Each row has a class, written after it.
[  18  317  -50  232  -24  -92  -12  -69 -184  -41  110 -111 -264  221
 -232 -171 -335 -205 -327 -241 -313 -152 -440 -101   -9 -279   65  216
  214  137 -273  112  -19   30  191]	Q_632
[ -25 -115   -5 -253  -13 -178  269 -323  401 -153  315  -32  215   76
  142  253  188 -335  353   -9  -91 -129  -75  201   23 -138  318  154
  395  126 -232  -56  244  328 -272]	Q_805
[-369 -111 -171 -297  256 -369 -212   68  424 -418   88 -480 -109  -19
  529  339   29 -138 -819 -340  145 -375  -70  450 -481  -31  232  -68
   -4   81  421 -385   32 -103  301]	Q_805
[ -64  107  100   44  247  192  108  297  -19  -25 -323   37 -328 -157
  519 -334 -572  -49 -566 -383  138   10  311  151 -182   97  -74  311
  220 -263  -37 -377  -84   88   54]	Q_946
[-423 -356  101  147 -140 -240   94 -205 -535 -152  304  -92   52  243
   -4 -156 -289   -9 -246  261 -183 -284 -507  185 -358  216  -87  -34
  220  603   -3  -96  115   51  144]	Q_899
[-207  -74  -37 -151 -104 -382 -221 -106  213   25  105 -212   25 -101
   26   11  -28  -25 -320 -222   87 -157 -336  262 -238    6  219  233
  103  253  234   72  127 -339  322]	Q_876
[-190 -166 -173 -219   12  141    5 -107  187  329   -1 -127 -194  170
  100   22  -25 -296  170  345   75 -392  395 -191  -78 -411   46 -134
  -10  219 -277  307  194  461 -574]	Q_632
[ 171  121 -318 -123  109  -50  -32  157  697  369  -38   52   -6  -95
  174    3   63 -246  -58 -314 -217  -55  265    1  112   16  181  257
  -95  -76  372 -270  155  -96  358]	Q_876
[ -20 -177  -63 -122  338   47 -365   81  425  -89  -56   43 -232  118
   70  -51 -376  -65 -251  -85  -16  -24  346  402 -166  219   19  -48
 -192   84  356 -495   26 -246  188]	Q_632
[ -88  435  321  231   -1   83   38  -40 -189 -467 -367  -77 -153  145
 -624 -346 -337  185 -702 -439 -340  238  175  174   27  215 -249 -234
  150 -331  388 -426 -227 -290  632]	Q_725
[ 370  502  -91   77   13  -41  -15  -92   63 -241   44 -189   15  194
 -434 -371 -416 -329 -136 -271 -240 -106 -386  -34  -69  -88   50  306
  249 -362   61  -47 -163 -438  370]	Q_292
[  64  177  -18 -238   49   75  299 -244  -74  558  -45  -61   97   16
  -13  271   27 -190   57  -14 -221 -100  104 -160  175  -65 -102  292
  130   29  263  159 -233 -371   32]	Q_725
[ -11  280  -45  255  -88  174  473 -197 -316 -146 -182  195 -120  298
  -45  -31 -447 -172 -282  213 -200  -81  228  -44   50   47 -374 -351
  456  377  573 -397  643  226  250]	Q_632
[ -87  102 -146   95  -17   23  565  -70 -124  126  -54  -38  -78 -101
  206  346 -255   21 -548 -405 -339  120 -187   56  -23  187 -164  155
  366   54  263 -439  226 -104  450]	Q_999
[ 265  194 -148   38  102  136  243 -311  -69  -66   88    2  327   -3
 -256   71  -74   55  308   75 -298 -118  347  111  146  373   74  -65
 -148 -209  173 -275   57   15  136]	Q_159
[ 355  111 -104 -108  461  -16  124   51  175  399  119 -165 -124  421
  -97  -40 -411 -380  -28 -260 -562 -544  299 -125  144  140 -209  156
 -369 -343    6  233  -79 -162  222]	Q_159
[-218 -186  101   -6   92  186 -106  376  498 -666 -220  421 -268  127
  209 -230 -355 -220 -562 -184   20   53  -71  662 -138  -34  -54 -203
  314   44  -88 -418  674  517  208]	Q_292
[ 174  131 -160   85  321  269  286 -396 -137  375  -19  153  -32  158
  121  211 -320 -319  767   94 -217 -199  491 -195  252  205 -393  119
 -184 -396   84  258 -322 -102 -590]	Q_805
[ -51   69  158   -8  101   16  -39   74  262 -484  -96  247 -171  108
 -242 -240 -271 -241 -360  160  296 -136 -156  369   54  -98  401 -173
  329  310   17 -399  197   32  280]	Q_632
[-349  142  218  -54    5  -29 -328   37  312 -260 -132 -104 -201  195
 -169 -467 -431  -62 -659 -123   -9  -97   31  467 -346 -185  146 -123
  102  155   12 -527   99   84  166]	Q_805
[ 206   45 -377   35  325 -110  128  214  375 -220 -107  114 -194 -103
  521   57 -209 -480  -56 -169  223 -338  583   33  -17   64  191  -71
  110  -86  432 -218  569  335  209]	Q_899
[ 256  -96   51 -141  230  218  126  -82  156  -28 -113   19   50  168
  -68 -273 -296 -123  235    9 -353 -320  245  160 -260   73 -529  -75
 -330 -652 -146  -15  708  160  -84]	Q_725
[-159   39 -341   67  -71 -133  -49 -109  275  273  -80   -2  -65 -163
  287    0  -63 -365  -88  -49 -172  -73  -21  -38  -97   39  108  248
  212   92   35 -243  176  -60   20]	Q_805
[  52  369  103  306  227   52  160 -121 -551  187 -216  -52 -189  306
 -107   39 -612  147 -427 -305 -348 -355  170  161  253   98 -392  149
 -253  171  263   53 -125 -105  414]	Q_292
[ 101  181   36  -95  267  -41 -235  194  403  316 -127    7 -164  170
  245  126 -155 -510 -187  -25  122 -398  580   -6   69 -111   90  213
 -284   90  308  170   50    6   10]	Q_876
[ 426  127  -58  306  -25  228   95  -26 -134 -284  169  312 -252   96
 -506 -147 -455  -93  465 -151 -144  301 -100  132  450  182    9 -179
  253  -51 -162 -336 -451 -146  143]	Q_876
[ 278  -48  106  284   40 -361  270  -98 -175  456   13 -121  123  454
 -330  155 -190 -856  463  300   18 -687  135 -126  167 -228  -84  407
  199  228  122  714   86 -399  134]	Q_899
[ 141  392 -150  -49  161  -14   62 -185  301 -270  -69  132   10   28
  -30 -380 -306 -396 -362 -250 -229 -421   31  296  -22  -63  188  166
  123 -149   91 -363  204   63  381]	Q_159
[ 110   70 -119 -237  249  -98  105  229  432  374  -51 -409  121  126
 -212   61   91 -439  181 -161 -387 -659  237  174   26 -105   30   12
 -281 -446  159  253  219  -38  397]	Q_946
[-323 -615  210 -395   30   11 -323   88  358  351   70 -592   65  180
  127  -32 -153 -326 -424  350  348 -468 -151  387 -295 -478   12  220
  -38 -190 -397  378  -44   84 -352]	Q_159
[ -48  150 -126   98  155  193   67  128  -17  639 -285   14 -205  -47
  172  224 -205  -28  -42  -85   -3   -2  460 -283  251  -69  -24  126
  -47 -126  -61  328 -267 -168 -175]	Q_632
[-250 -292  164 -175   85  163  390 -154 -336  494 -253 -196  171  163
  125   53   60  -28  220  257   27 -349  537 -235  -86 -314 -320 -130
  -71  -81  -80  464  180  396 -526]	Q_625
[-315  -56  -67    7  218   -4  193  -11 -373  474 -135 -160 -145   -2
  422  135 -354  -81 -445 -115  -75 -420  349   79 -239  -22 -311  100
  -93   18  -14  111  -74  126 -116]	Q_899
[ 169  161 -322  -98  347  109   73 -201  397  -16 -209  245  -25  -99
  531  -12 -327 -438  501 -146 -134  -66  695  -59  100  141  170   74
   36 -229  304 -394   33  121 -311]	Q_159
[ 173  325 -261  -81  165 -164   -2  -62   60   61  121   43   44  -46
  -34  -92 -114 -187  179 -121 -281 -147 -363  -26  -32  212   76  197
  -17  -78  251 -115 -243 -454  246]	Q_999
[-275  -37  -21 -181  258  299 -168  173  313   27 -454 -157 -232  182
   14  -81 -295 -512 -475 -308  104 -230  779  215  -50 -458  213  -93
  147 -138  172  135  -52  442  -99]	Q_999
[  37 -119 -139  -12   56 -126  311 -218   17  154  175  126  177  -96
   81  172  -45  -94  534   44  -95  101 -250  -11  130  239  152  244
  320   48   39  -92 -261 -330  -94]	Q_999
[ 173 -163  242 -123   77  249   74  327  -46  124   70 -185  -20  265
 -177   20 -141   84   66  175 -125 -160  472  151  -38 -118 -384 -228
 -341 -265  -78   -2  200  234  106]	Q_805
[-163 -206 -144 -279  204  -21  115  189  209  350  152 -498 -177  186
    1  269 -135 -186 -462  -18  -76 -612 -409  257 -194 -231   24 -247
 -313  118   42 -189   19  -64  245]	Q_999
[ -28  240   -4 -339  339    6  113 -136  101  243  -21 -415  237  167
  182  243 -119 -195 -342 -262 -359 -533   -9  193 -359  -35 -101  199
 -270 -337  121  130  294  -79   49]	Q_292
[-148 -222  442  157 -132 -222  -37  450   30  374 -112  -31  366  188
  -66   10  159 -316 -282  286  104 -340  -77  313 -250 -139 -315  441
 -139  -54   29  489  299  -87  251]	Q_876
[  35 -297  150 -274  263 -108  -62  116  358 -157  109    0  -41   22
   18 -313  -39 -214   28   72   14 -397  -41  397 -207   29   36  417
 -186 -131 -429  -84   66  233  -44]	Q_899
[ 229  -18 -296  -61  198 -153 -249  149  490 -186  363 -176 -135  379
    3   51   17 -598  -22   70 -363 -489    2 -103 -224  139  -93   66
 -294 -141   81  151  212  -17  144]	Q_946
[ -63  428 -156  201 -146 -135   42   55  193 -366  124  782 -249   45
  -78  -60   47   53  556  194   54  276  -89 -107  428  -22  117 -302
  340  511  122  166  149  339 -166]	Q_946
[ -46  332 -185  -99   44  302  207 -478 -219  -52  -73  -70 -187 -109
  345  287 -183  333 -267  -45  -60  115  435  -95  -17  -76   13 -266
   89  225  -57 -643  137  315 -335]	Q_805
[ 282  510  -19   57  167 -149  237 -174  -62 -186  285   81 -119  384
 -606  119   25 -239 -170  -82 -428 -191  246 -315  358  101 -130   85
  110  -33  353  273 -303 -222  499]	Q_876
[-199 -348  -36   89   36  171  358 -145 -285   33  228 -236 -255   37
  323  543 -256  317 -448  -12  -20 -126  167  190   27  354 -231 -367
   -3  258  -99 -403  -38   98  -22]	Q_625
[ -54  -30  -87 -150  275  243  -29 -185  109  510 -275 -250 -225  323
   42 -128 -405 -343 -380 -269 -261 -383  654 -107   22 -345  -88    6
  -90  -64  -15   88  -63  108 -108]	Q_899
[  70  319 -109  -31  142   25 -107  -38  381 -151 -155  102 -211 -149
  227    4 -273 -102  -40 -346  -10  123  265  124  -10   61  110  222
  111 -219  -17 -218 -125 -148  -82]	Q_899
[-159  273 -182  154  105  102  -40  196   19  395 -256   55 -235  -31
   40  -18   -8 -428  249 -295 -499  -85  339 -225   75  -50 -104  176
   -6 -174  223  311  -17   64   65]	Q_625
[-203   71   67 -179  -34 -243   36   11   23 -336  191  229  127 -115
 -238 -237  220  346  -60 -108 -271   82   20   66 -224  171  148 -223
  -46   37   52 -237  -27  -50  365]	Q_725
[-189  120  -53 -152   40 -117    7 -222  -48  129  163  -97  -89  115
   98  267  213   -7  -73  -82 -141  -68  -84 -207  199  -79  231   52
   47  517  288  102 -460 -121    2]	Q_632
[ 437  471 -238 -270  266  -13  -58 -311  451 -206  260  -15   44  166
   70 -296   -9 -376   48  -65 -280 -396   12  -52   21  -24  148  459
   91 -283 -187  -23   23   19  -71]	Q_805
[-311 -193  109 -185 -156  127 -434  -64  130  268  -14 -370   32  240
 -213  102  -66  129 -499   24   93 -159  213  292 -184 -125   30 -171
 -168  201   39  352    6 -216   10]	Q_805
[  71 -328   34 -196  120 -348  224 -146  290 -162  431   -7  255 -110
   52  142  144 -393  830  207 -114 -315  123  112  -94  378  319  335
   99  -82  -15  -32   15 -197   49]	Q_625
[-173 -185 -193  -13   23  126  258  -64    8  141 -125 -163 -138 -115
  145  132  -98 -199  137  -67  108   12  334 -175    3 -267   70 -112
  187 -141  133 -124 -131  179 -187]	Q_946
[ -24   37   59   32  273  183  -85  -52   -5 -216 -245  -85   14   11
 -108 -284 -236  -54 -626 -357  -88  -90  165  294 -340  141    6   62
 -150 -335   59 -443  -57 -111  240]	Q_899
[ 166 -141 -317  -15    8  258  369  -41  260  103 -225  -15  -79  -37
   62  -48 -212  -42   64 -178  -14   36  -77  170  127  -96 -299 -234
  252 -299   63 -371  169  -12  -19]	Q_625
[-127 -139  -34 -253  309  -10   62  264  534  177 -148  103   58 -136
  308   82 -101 -487    2 -364 -145 -245  412  259  -91  -29  188  160
 -131 -450  126    1  110  131  137]	Q_725
[-177 -139   55  139  227   -1  -94  -72  -82  -67 -212   87  -45  144
  442   80 -238 -323   18 -126  176   65  697 -137 -107  -22   64   -2
   91   99  445   28  -99  152 -310]	Q_899
[ -76  -19  134 -291  133  216 -191  239  114  306 -171 -132   19 -188
  193  -87 -384  -63 -179 -237   27   73  -13  321 -371  -18   96   54
 -248 -213  119 -316  207  -41   46]	Q_946
[  53  561   -6  -37  335 -106  120  196  274   53  -58  -67  -46   54
   47  303 -216 -431 -239 -575 -508 -152  404   11   91  174  -42  247
  -72 -496  634  128   -8 -176  566]	Q_625
[  45   16  100 -154   60 -234   83 -143    3  222   92  -17  247  257
    3 -166  -43 -106  -85 -212 -290 -328  -18 -146  -79   74  -71  268
 -328   95  252  272  -92 -158  204]	Q_999
[ -85  264 -189  102  106  -27  257  -52 -333  324 -173 -200 -223    0
  138  -75 -283   29 -483 -441 -179 -159  -54 -121   16 -110  -28  161
  321  109   41   49 -161  -92  183]	Q_632
[  14  219  -45  243  120 -174   94   73  -44  396 -369 -160 -141  -24
  124   98 -331 -587  -67 -419 -154 -195   43    1  104  -40 -190  423
   43 -264  137  226 -229 -168   68]	Q_899
[-143 -343   -2  -70  207 -259  236  123 -249 -405  206  -42  308  -66
 -164  371   96  165  157  213 -120 -131 -505  285 -211  568 -240 -122
 -226 -365   15   96  -60 -170  201]	Q_876
[  -2   56  187  263   88   50  375 -222 -706   80   35  -88   77  423
 -330 -170 -314  203 -463 -275 -533  -45 -323    0 -168  123 -448  241
  -56  165   81 -151  -48  -34  313]	Q_805
[ -13  198 -270 -108  266  297   57 -377 -280  105   28  131   73  186
  426   83 -214 -114  -43 -293 -432  -30  530 -186 -133   71   21  -44
 -247  282  477 -317 -171  346 -279]	Q_159
[ 170 -123 -215  239  -76  147   86   28    1  149 -255  -61  -80  -60
 -167 -167   14 -297  473    7   64  130  125 -200  308  -27 -193 -158
  303 -414  149  210  -22  -49  -91]	Q_946
[-288 -339  141  -82   78  -15  215   65  -56  384    5 -120   97  234
  129    0    2 -401 -129  453  264 -636  594    6 -215 -202  -20 -269
   66  246  267  229  415  246  -74]	Q_625
[ -93  -29  439   35  114   75  -31  -79 -319 -811 -229   69  284  -15
  441  -44 -158  289 -240 -282  -37  259  201  479 -766  171 -549  -72
 -279 -444  217 -563  505  251 -146]	Q_805
[  81  -85   82 -146   87 -287  -87   10  -14   24  338 -319  -87    9
  -85  117  -99 -162   93 -148 -123 -329  -58  172  -75  -85  149   62
 -160   -2 -137   44  -36  -57  252]	Q_946
[   1  111  -58 -346  -48   13 -189   28  583 -250   75  -38 -206 -297
    0   76   78  345  104  153  387  122  -85  332  -10    6  399 -484
  224   75 -136 -402  280 -280  -33]	Q_632
[-154  316  176 -238  -41 -129 -429 -197   11    5 -120 -140   67   -8
  183  -85  -34  -23  -62 -141   86   92 -114 -118  -89 -325   57  252
    2 -138  -16  430 -474 -273 -344]	Q_946
[ 103 -215 -102   92  108  -91   -6  131  225 -123  374  234 -186  -49
   46 -123   31 -138  426   72   57  -80  279  155  -29   79  198  -77
 -172  192 -184 -458 -172  339 -127]	Q_632
[-292 -899  474 -170  -27 -261  -82  355 -164  557  240 -184  346  128
  320  260  -10 -202 -441  338  127 -259  166  406 -658 -120 -238  485
 -153  245 -317  233  494  135   35]	Q_292
